Here is a tiny trained network, its code and every weight. The questions are about switching its units off for an input and a class, where a switched-off unit gives its printed mean instead of its output.

import numpy as np


def w(rows, s, z=0):
    codes = np.array(rows[::2]) - 128.0
    scale = np.full(codes.shape[1], s)
    scale[-1] = z or s
    return codes * scale


def norm(h):
    return h / np.sqrt((h * h).mean(-1, keepdims=True) + 1e-5)


def f(y):
    return np.maximum(y, 0)


def log_softmax(a):
    a = a - a.max(-1, keepdims=True)
    return a - np.log(np.exp(a).sum(-1, keepdims=True))


def net(x, mask):
    res = np.array(x, float).reshape(1, 7) / 4 @ E
    u = 0
    for l in range(2):
        y = f(norm(res) @ A[l][:, :-1].T + A[l][:, -1])
        res = res + np.where(mask[u : u + 16], y, B[l][:, -1]) @ B[l][:, :-1]
        u += 16
    return log_softmax(norm(res)[-1] @ U[:, :-1].T + U[:, -1])


A, B = {}, {}
E = w([
[127,128,128,130,128,129,127,130],'x0',
[106,120,123,105,150,140,3,99],'x1',
[129,130,127,124,129,128,129,125],'x2',
[117,120,243,101,170,193,137,133],'x3',
[131,129,128,129,129,129,127,128],'x4',
[109,232,123,151,133,160,136,125],'x5',
[131,128,127,130,131,129,128,129],'x6',
],0.017)
A[0] = w([
[109,253,125,147,134,151,123,137,141],'0.n1',
[121,154,107,128,130,134,100,113,2],'0.n2',
[130,139,74,122,104,102,68,120,107],'0.n3',
[107,158,99,142,125,119,118,120,16],'0.n4',
[103,131,148,121,163,135,54,89,45],'0.n5',
[150,122,127,128,133,98,137,118,45],'0.n6',
[140,142,60,157,91,63,173,127,174],'0.n7',
[117,138,75,122,109,112,69,116,106],'0.n8',
[134,96,128,107,112,121,139,119,132],'0.n9',
[128,116,125,140,136,97,137,117,45],'0.n10',
[147,131,130,141,146,117,129,131,83],'0.n11',
[128,101,135,109,97,102,156,117,81],'0.n12',
[127,157,155,148,143,166,132,116,112],'0.n13',
[104,169,91,132,106,132,112,134,25],'0.n14',
[151,123,170,125,124,148,187,138,111],'0.n15',
[153,112,91,126,126,117,124,126,77],'0.n16',
],0.015,0.007)
B[0] = w([
[111,194,142,162,153,171,125,6,248],'0.n1',
[168,119,102,155,153,145,88,114,141],'0.n2',
[77,107,117,172,189,59,157,114,204],'0.n3',
[170,126,150,150,165,154,111,87,146],'0.n4',
[191,136,75,86,55,190,112,182,193],'0.n5',
[142,121,123,157,133,149,113,142,131],'0.n6',
[172,132,131,42,62,237,82,167,240],'0.n7',
[108,122,134,182,185,60,140,121,201],'0.n8',
[140,128,112,189,161,145,102,125,158],'0.n9',
[107,115,108,145,97,133,139,143,131],'0.n10',
[127,121,118,124,125,124,122,133,128],'0.n11',
[127,111,127,188,155,164,119,141,150],'0.n12',
[104,133,80,94,97,92,160,163,174],'0.n13',
[168,140,156,164,172,148,91,109,157],'0.n14',
[133,125,109,185,177,72,134,119,192],'0.n15',
[93,121,85,133,104,106,139,154,151],'0.n16',
],0.011,0.012)
A[1] = w([
[132,128,186,164,176,99,229,124,100],'1.n1',
[122,216,134,116,112,209,167,90,149],'1.n2',
[97,192,119,45,67,192,130,143,3],'1.n3',
[151,7,180,138,132,32,207,192,62],'1.n4',
[130,113,123,107,91,212,97,133,139],'1.n5',
[95,109,168,100,112,196,78,87,82],'1.n6',
[90,97,122,111,130,54,139,125,61],'1.n7',
[123,122,198,51,136,170,70,90,113],'1.n8',
[90,210,156,164,130,100,195,29,88],'1.n9',
[172,40,170,57,112,151,170,250,123],'1.n10',
[139,121,172,81,96,160,141,177,133],'1.n11',
[190,87,148,21,67,133,91,189,37],'1.n12',
[137,195,157,97,102,163,160,147,111],'1.n13',
[134,153,69,131,61,102,77,112,102],'1.n14',
[129,22,110,105,137,98,103,222,162],'1.n15',
[105,133,97,141,109,83,110,99,111],'1.n16',
],0.011,0.0059)
B[1] = w([
[82,120,149,125,166,125,133,72,189],'1.n1',
[150,132,147,56,105,69,127,151,249],'1.n2',
[175,183,113,103,146,102,56,46,171],'1.n3',
[183,251,93,110,134,138,35,70,196],'1.n4',
[172,144,137,119,99,152,150,155,198],'1.n5',
[186,145,98,132,82,131,139,160,172],'1.n6',
[123,134,144,91,97,89,103,162,142],'1.n7',
[179,135,73,135,74,164,167,147,179],'1.n8',
[100,5,125,146,133,144,164,222,227],'1.n9',
[108,80,119,205,157,186,110,125,208],'1.n10',
[80,111,123,140,155,84,112,108,160],'1.n11',
[70,58,123,206,120,142,181,172,182],'1.n12',
[128,158,133,76,126,87,111,104,175],'1.n13',
[141,140,201,136,139,147,140,89,175],'1.n14',
[85,110,150,103,80,92,178,167,229],'1.n15',
[150,132,195,116,146,121,113,112,154],'1.n16',
],0.013,0.011)
U = w([
[135,62,90,171,71,185,139,199,162],'0',
[127,140,118,194,212,142,83,58,187],'1',
[198,210,109,51,77,175,129,115,141],'2',
[58,119,162,95,172,90,217,133,105],'3',
[81,92,114,114,117,1,90,150,4],'4',
],0.021,0.0045)

Each question gives the input, the list of numbers given to net, and the class t.
The units are the neurons (one row each of A and B). Each row of codes is followed by its name. A weight is (code - 128) times the scale printed after its matrix; where a second scale follows, it is the last column's (A, B and U).
mask holds one flag per neuron, layer by layer. A switched-off neuron (its flag False) gives its mean, the last column of its row in B, instead of its output. The means were averaged over made-up inputs and are rounded, as every weight is.
A unit's drop is (log p(t) with every unit on - log p(t) with that unit switched off) / (log p(t) with every unit on - log p(t) with every unit switched off).
The circuit of an input: a set's keep is (log p(t) with only the set's units on - log p(t) with every unit switched off) / (log p(t) with every unit on - log p(t) with every unit switched off). Starting from the 12 units with the biggest drops (on a tie, the unit counted first), units are removed one at a time, each time the one whose removal leaves the highest keep (on an exact tie, the one counted first), for as long as the keep stays at least 0.8.
circuit, biggest first: the units of the circuit, biggest drop first
k most important neurons: the k neurons with the biggest drops, biggest first
top k neurons in layer l: the k neurons of layer l with the biggest drops, biggest first
drop when u is switched off: that unit's drop, to one decimal
input [-7,-1,-4,-8,-1,1,7], class 2: circuit, biggest first : (0.n7)
input [0,8,7,3,7,0,2], class 0: top 2 neurons in layer 0 : (0.n1 0.n5)
input [-3,7,4,1,-1,0,-3], class 0: top 2 neurons in layer 0 : (0.n5 0.n1)
input [-7,5,2,4,-4,1,1], class 2: top 2 neurons in layer 1 : (1.n3 1.n9)
input [-5,0,4,6,7,0,-1], class 1: 2 most important neurons : (0.n7 0.n1)
input [-6,-2,4,1,5,-6,7], class 1: 2 most important neurons : (0.n7 1.n4)
input [3,-2,-7,1,0,7,7], class 3: top 2 neurons in layer 1 : (1.n9 1.n4)
input [-3,0,2,2,-4,5,5], class 3: 3 most important neurons : (0.n7 1.n9 0.n5)
input [-5,5,8,3,1,-1,-2], class 0: 2 most important neurons : (0.n1 1.n12)
input [-2,1,4,0,-8,-5,8], class 4: 4 most important neurons : (0.n7 0.n1 1.n15 0.n5)
input [0,-1,8,7,-6,6,4], class 3: 2 most important neurons : (0.n7 1.n9)
input [-1,5,-6,5,6,-3,3], class 0: drop when 0.n1 is switched off : 0.5
input [7,-6,4,2,-2,6,-8], class 3: drop when 1.n9 is switched off : 0.3
input [5,-7,4,2,-2,4,3], class 3: most important neuron : (0.n15)
input [-6,-7,-7,-2,5,2,-5], class 2: drop when 0.n7 is switched off : 4.5
input [8,6,4,2,1,3,3], class 2: drop when 0.n16 is switched off : 0.0
